Here is a tiny trained network, its code and every weight. The questions are about switching its units off for an input and a target symbol, where a switched-off unit gives its printed mean instead of its output.

import numpy as np


def w(rows, s, z=0):
    codes = np.array(rows[::2]) - 128.0
    scale = np.full(codes.shape[1], s)
    scale[-1] = z or s
    return codes * scale


def f(y):
    return np.maximum(y, 0)


def softmax(a):
    e = np.exp(a - a.max(-1, keepdims=True))
    return e / e.sum(-1, keepdims=True)


def log_softmax(a):
    a = a - a.max(-1, keepdims=True)
    return a - np.log(np.exp(a).sum(-1, keepdims=True))


def net(x, mask):
    ids = ['ΔΛΦΩαβγζηθμξστ'.index(c) for c in x.split()]
    T = len(ids)
    res = E[ids] + P[:T]
    u = 0
    for l in range(2):
        r = res
        for j in range(2):
            rows = slice(3 * j, 3 * j + 3)
            q, k, v = (r @ M[l][rows].T for M in (Q, K, V))
            z = softmax(np.where(np.tri(T) > 0, q @ k.T / 3**0.5, -1e9)) @ v
            o = O[l][rows]
            res = res + np.where(mask[u + j], z, o[:, -1]) @ o[:, :-1]
        u += 2
        y = f(res @ A[l][:, :-1].T + A[l][:, -1])
        res = res + np.where(mask[u : u + 12], y, B[l][:, -1]) @ B[l][:, :-1]
        u += 12
    return log_softmax(res[-1] @ U[:, :-1].T + U[:, -1])


Q, K, V, O, A, B = {}, {}, {}, {}, {}, {}
E = w([
[132,137,161,65,44,70,103,233],'Δ',
[67,123,104,101,83,187,126,179],'Λ',
[95,152,87,103,70,231,113,173],'Φ',
[120,162,127,89,107,62,128,171],'Ω',
[80,119,106,100,80,183,131,176],'α',
[78,94,121,96,135,177,194,164],'β',
[58,119,97,106,104,217,159,149],'γ',
[128,185,161,142,170,60,117,145],'ζ',
[130,45,155,71,171,153,78,120],'η',
[56,183,102,156,229,53,113,22],'θ',
[37,102,124,57,43,76,76,77],'μ',
[99,99,219,179,172,174,248,179],'ξ',
[60,135,232,174,187,180,141,56],'σ',
[13,221,81,179,95,98,21,131],'τ',
],0.017)
P = w([
[110,244,162,10,168,177,197,148],'0',
[119,200,147,25,177,142,116,186],'1',
[111,163,127,45,182,117,89,193],'2',
[114,143,141,68,179,101,108,170],'3',
[107,120,141,94,178,95,120,156],'4',
[94,100,139,116,171,83,143,141],'5',
[107,87,146,142,158,83,151,126],'6',
[105,68,153,163,142,87,158,117],'7',
[114,52,154,182,133,84,171,106],'8',
[115,35,161,215,122,77,163,107],'9',
[126,32,169,231,111,87,176,88],'10',
[138,2,175,254,95,94,178,87],'11',
],0.0083)
Q[0] = w([
[186,193,87,144,115,254,117,89],'0.h0',
[86,157,97,202,113,101,49,106],'0.h0',
[207,84,87,106,76,208,68,140],'0.h0',
[130,143,201,120,133,23,101,164],'0.h1',
[38,127,101,145,65,166,119,106],'0.h1',
[71,108,174,200,63,46,161,124],'0.h1',
],0.008)
K[0] = w([
[112,246,116,83,114,191,117,152],'0.h0',
[136,157,88,185,73,150,83,158],'0.h0',
[143,195,94,108,130,151,124,151],'0.h0',
[148,46,88,254,160,107,112,100],'0.h1',
[56,138,117,103,73,110,118,146],'0.h1',
[169,112,129,133,90,56,183,115],'0.h1',
],0.0089)
V[0] = w([
[150,111,80,197,112,174,108,105],'0.h0',
[64,95,151,102,159,18,104,23],'0.h0',
[67,83,254,74,172,106,118,112],'0.h0',
[34,131,196,87,138,133,167,178],'0.h1',
[79,99,92,116,153,155,114,81],'0.h1',
[154,88,190,129,142,116,167,79],'0.h1',
],0.0055)
O[0] = w([
[95,116,128,149,85,50,76,163,42],'0.h0',
[199,173,109,155,69,152,20,180,204],'0.h0',
[253,179,132,82,105,121,75,223,254],'0.h0',
[72,100,199,54,130,246,86,98,249],'0.h1',
[130,113,56,148,244,179,59,150,126],'0.h1',
[118,83,83,145,112,23,58,150,114],'0.h1',
],0.0055,0.0067)
A[0] = w([
[94,122,130,172,113,181,97,130,134],'0.n0',
[48,151,58,190,123,169,61,114,97],'0.n1',
[103,135,143,61,124,142,107,155,179],'0.n2',
[115,157,147,59,156,149,107,163,255],'0.n3',
[159,123,161,88,166,1,21,164,246],'0.n4',
[133,149,167,141,135,126,117,4,94],'0.n5',
[98,122,202,121,106,141,144,94,151],'0.n6',
[88,146,69,92,54,76,71,143,89],'0.n7',
[87,28,142,199,136,212,114,48,212],'0.n8',
[104,134,137,205,193,186,171,214,207],'0.n9',
[164,137,100,82,103,128,190,188,63],'0.n10',
[170,192,138,149,220,6,129,118,150],'0.n11',
],0.0073,0.0032)
B[0] = w([
[79,128,184,149,125,138,106,208,159],'0.n0',
[101,110,157,109,137,68,190,191,157],'0.n1',
[106,144,101,101,160,162,133,101,222],'0.n2',
[146,254,44,169,164,190,138,74,254],'0.n3',
[205,175,100,111,144,54,128,82,253],'0.n4',
[137,135,77,183,157,135,83,83,141],'0.n5',
[152,157,79,142,166,87,74,209,173],'0.n6',
[159,188,157,129,130,91,114,61,176],'0.n7',
[162,128,110,112,117,45,52,153,179],'0.n8',
[208,178,176,71,71,111,197,165,191],'0.n9',
[165,93,108,168,151,174,160,144,159],'0.n10',
[156,115,61,72,61,167,128,105,177],'0.n11',
],0.0074,0.01)
Q[1] = w([
[191,133,40,100,130,74,43,125],'1.h0',
[133,214,110,131,104,72,47,122],'1.h0',
[15,117,81,118,169,127,55,133],'1.h0',
[54,69,162,198,138,232,152,165],'1.h1',
[155,119,179,1,150,109,77,124],'1.h1',
[82,101,154,117,208,99,100,112],'1.h1',
],0.0095)
K[1] = w([
[95,27,143,174,74,83,58,9],'1.h0',
[21,45,245,186,113,62,71,134],'1.h0',
[45,252,155,113,131,169,28,120],'1.h0',
[118,232,75,66,181,192,171,116],'1.h1',
[106,34,254,176,135,91,68,226],'1.h1',
[133,173,202,126,184,112,103,141],'1.h1',
],0.0074)
V[1] = w([
[78,127,142,6,94,170,74,110],'1.h0',
[40,110,79,165,156,100,132,85],'1.h0',
[159,96,70,146,189,203,121,131],'1.h0',
[110,127,43,67,103,119,111,152],'1.h1',
[132,86,120,123,158,159,88,54],'1.h1',
[100,163,155,155,177,139,82,126],'1.h1',
],0.011)
O[1] = w([
[159,77,196,145,134,123,89,120,217],'1.h0',
[155,139,84,126,114,140,78,139,7],'1.h0',
[133,84,77,132,119,46,164,152,128],'1.h0',
[128,120,122,87,55,180,124,124,182],'1.h1',
[207,108,132,138,111,110,141,106,66],'1.h1',
[50,132,136,253,142,139,146,129,194],'1.h1',
],0.012)
A[1] = w([
[121,202,156,94,172,109,131,178,204],'1.n0',
[111,146,132,159,180,12,84,94,74],'1.n1',
[182,105,132,113,119,2,164,179,57],'1.n2',
[115,147,114,76,64,125,132,70,119],'1.n3',
[155,154,72,169,123,114,68,86,25],'1.n4',
[177,89,172,95,121,75,182,131,99],'1.n5',
[176,164,172,136,158,148,175,163,94],'1.n6',
[45,137,137,146,186,114,179,192,163],'1.n7',
[96,65,138,167,167,84,30,130,138],'1.n8',
[120,163,178,132,179,112,85,141,3],'1.n9',
[167,143,130,69,162,42,120,82,58],'1.n10',
[189,104,133,90,132,102,77,139,208],'1.n11',
],0.0084,0.0041)
B[1] = w([
[65,65,64,183,92,86,132,101,250],'1.n0',
[162,157,189,38,157,153,189,137,188],'1.n1',
[136,101,109,188,216,146,99,128,155],'1.n2',
[136,120,137,211,119,52,141,200,171],'1.n3',
[147,99,95,112,120,164,82,254,173],'1.n4',
[88,64,131,215,155,173,99,140,160],'1.n5',
[102,174,95,83,65,158,72,91,198],'1.n6',
[238,113,148,84,105,142,76,143,245],'1.n7',
[153,184,45,144,112,131,209,102,171],'1.n8',
[108,95,121,113,147,135,113,165,195],'1.n9',
[69,92,136,94,159,169,159,81,183],'1.n10',
[132,98,95,108,144,136,183,55,179],'1.n11',
],0.0079,0.014)
U = w([
[128,118,147,55,69,253,187,200,136],'Δ',
[108,44,172,108,125,102,66,237,254],'Λ',
[118,126,127,120,116,141,100,132,54],'Φ',
[118,141,114,132,94,142,130,125,100],'Ω',
[116,123,127,126,112,137,106,133,73],'α',
[114,126,121,134,107,121,104,129,95],'β',
[113,129,127,131,106,124,109,129,109],'γ',
[78,167,88,187,27,108,195,36,213],'ζ',
[97,71,109,187,140,154,121,100,125],'η',
[172,111,49,128,103,111,69,172,111],'θ',
[195,125,153,87,97,139,8,77,126],'μ',
[80,133,143,33,188,121,70,133,70],'ξ',
[172,211,199,121,180,105,130,192,185],'σ',
[77,144,97,155,140,185,54,140,61],'τ',
],0.0055,0.0035)

Each question gives the input, a string of symbols that net reads in full, and the target symbol t.
The units are the heads (3 rows each of Q, K, V and O) and the neurons (one row each of A and B). Each row of codes is followed by its name. A weight is (code - 128) times the scale printed after its matrix; where a second scale follows, it is the last column's (O, A, B and U).
mask holds one flag per unit, layer by layer, with each layer's heads first. A switched-off unit (its flag False) gives its mean, the last column of its rows in O or B, instead of its output. The means were averaged over made-up inputs and are rounded, as every weight is.
A unit's drop is (log p(t) with every unit on - log p(t) with that unit switched off) / (log p(t) with every unit on - log p(t) with every unit switched off).
The circuit of an input: a set's keep is (log p(t) with only the set's units on - log p(t) with every unit switched off) / (log p(t) with every unit on - log p(t) with every unit switched off). Starting from the 12 units with the biggest drops (on a tie, the unit counted first), units are removed one at a time, each time the one whose removal leaves the highest keep (on an exact tie, the one counted first), for as long as the keep stays at least 0.8.
circuit, biggest first: the units of the circuit, biggest drop first
unit that matters most: the unit with the biggest drop
k most important neurons: the k neurons with the biggest drops, biggest first
k most important neurons of layer l: the k neurons of layer l with the biggest drops, biggest first
input θ ζ Ω β τ Δ Δ Φ ζ σ Δ Δ, target σ: 3 most important neurons	[0.n4, 0.n8, 0.n3]
input Ω σ β σ γ μ ζ α Δ ζ Φ Δ, target ζ: 2 most important neurons	[1.n7, 1.n0]
input β Ω ξ ζ Φ Δ ξ Λ ζ θ Δ, target θ: circuit, biggest first	[1.h0, 0.h1]
input ζ α τ μ γ β β ζ Δ θ, target θ: circuit, biggest first	[1.h0, 1.n4, 0.n5]
input ζ Δ μ ζ μ ζ Δ, target μ: 2 most important neurons	[0.n9, 0.n4]
input ζ η β ζ μ Λ α β τ ζ ζ, target τ: circuit, biggest first	[0.h0, 1.h0, 0.n1, 1.h1]
input Δ ζ β Δ τ ζ σ θ ζ, target σ: circuit, biggest first	[0.n4, 1.h1, 1.n1]
input μ σ Δ β Δ α Λ ζ Φ μ ζ σ, target σ: circuit, biggest first	[0.n8, 1.h1, 1.n1]
input θ θ ξ Λ Δ α Ω ζ Δ μ ξ, target Λ: 3 most important neurons of layer 0	[0.n3, 0.n4, 0.n7]
input β Δ τ θ θ, target τ: circuit, biggest first	[0.h0, 0.n1, 1.h0, 1.h1]
input Λ ζ μ β σ ξ β α ζ α Δ β, target Λ: circuit, biggest first	[0.n3, 0.n4, 1.h0, 0.h1]
input Λ ζ ξ Δ ζ γ ζ σ θ, target σ: circuit, biggest first	[1.n1, 1.h1, 0.n4]
input β μ τ θ Ω, target τ: 4 most important neurons	[0.n1, 0.n11, 0.n0, 0.n4]
input τ Δ Δ σ ζ σ ζ, target σ: circuit, biggest first	[1.h1, 1.n1, 0.n4]
input η σ σ μ ζ η ζ, target η: unit that matters most	1.h0
input γ ξ μ μ α μ Ω, target μ: unit that matters most	1.h0
input σ β ξ η Φ ζ ζ ζ Λ ζ Φ β, target Λ: circuit, biggest first	[0.n3, 0.n4, 1.h0]
input Φ ξ μ, target ξ: 2 most important neurons	[0.n9, 1.n1]
input Δ μ σ Λ Λ α Λ μ Φ ζ Φ, target Λ: 2 most important neurons	[0.n4, 0.n0]
input μ ζ σ Δ τ η, target τ: unit that matters most	0.h0
input β τ γ α γ σ θ Ω Φ η ζ ζ, target η: 3 most important neurons of layer 0	[0.n11, 0.n9, 0.n4]
input β ζ μ ζ μ Δ Δ ζ, target ζ: 3 most important neurons	[0.n3, 0.n2, 1.n7]
input θ Δ Δ ξ γ Δ Λ τ α Δ, target τ: 3 most important neurons	[0.n1, 0.n9, 0.n3]
input θ ξ Δ, target ξ: 2 most important neurons of layer 1	[1.n1, 1.n10]
input ζ Ω ζ μ Ω ζ ξ ξ ζ η, target ξ: 4 most important neurons	[0.n4, 0.n3, 1.n1, 0.n2]
input ζ Ω ξ ζ μ τ η μ, target τ: 3 most important neurons of layer 0	[0.n1, 0.n0, 0.n3]
input Λ μ θ, target μ: circuit, biggest first	[1.h0]
input ξ Φ ξ Φ β ξ ξ Δ Ω, target ξ: 2 most important neurons	[0.n9, 0.n4]
input ξ ζ τ Φ Δ, target τ: 2 most important neurons	[0.n1, 0.n3]
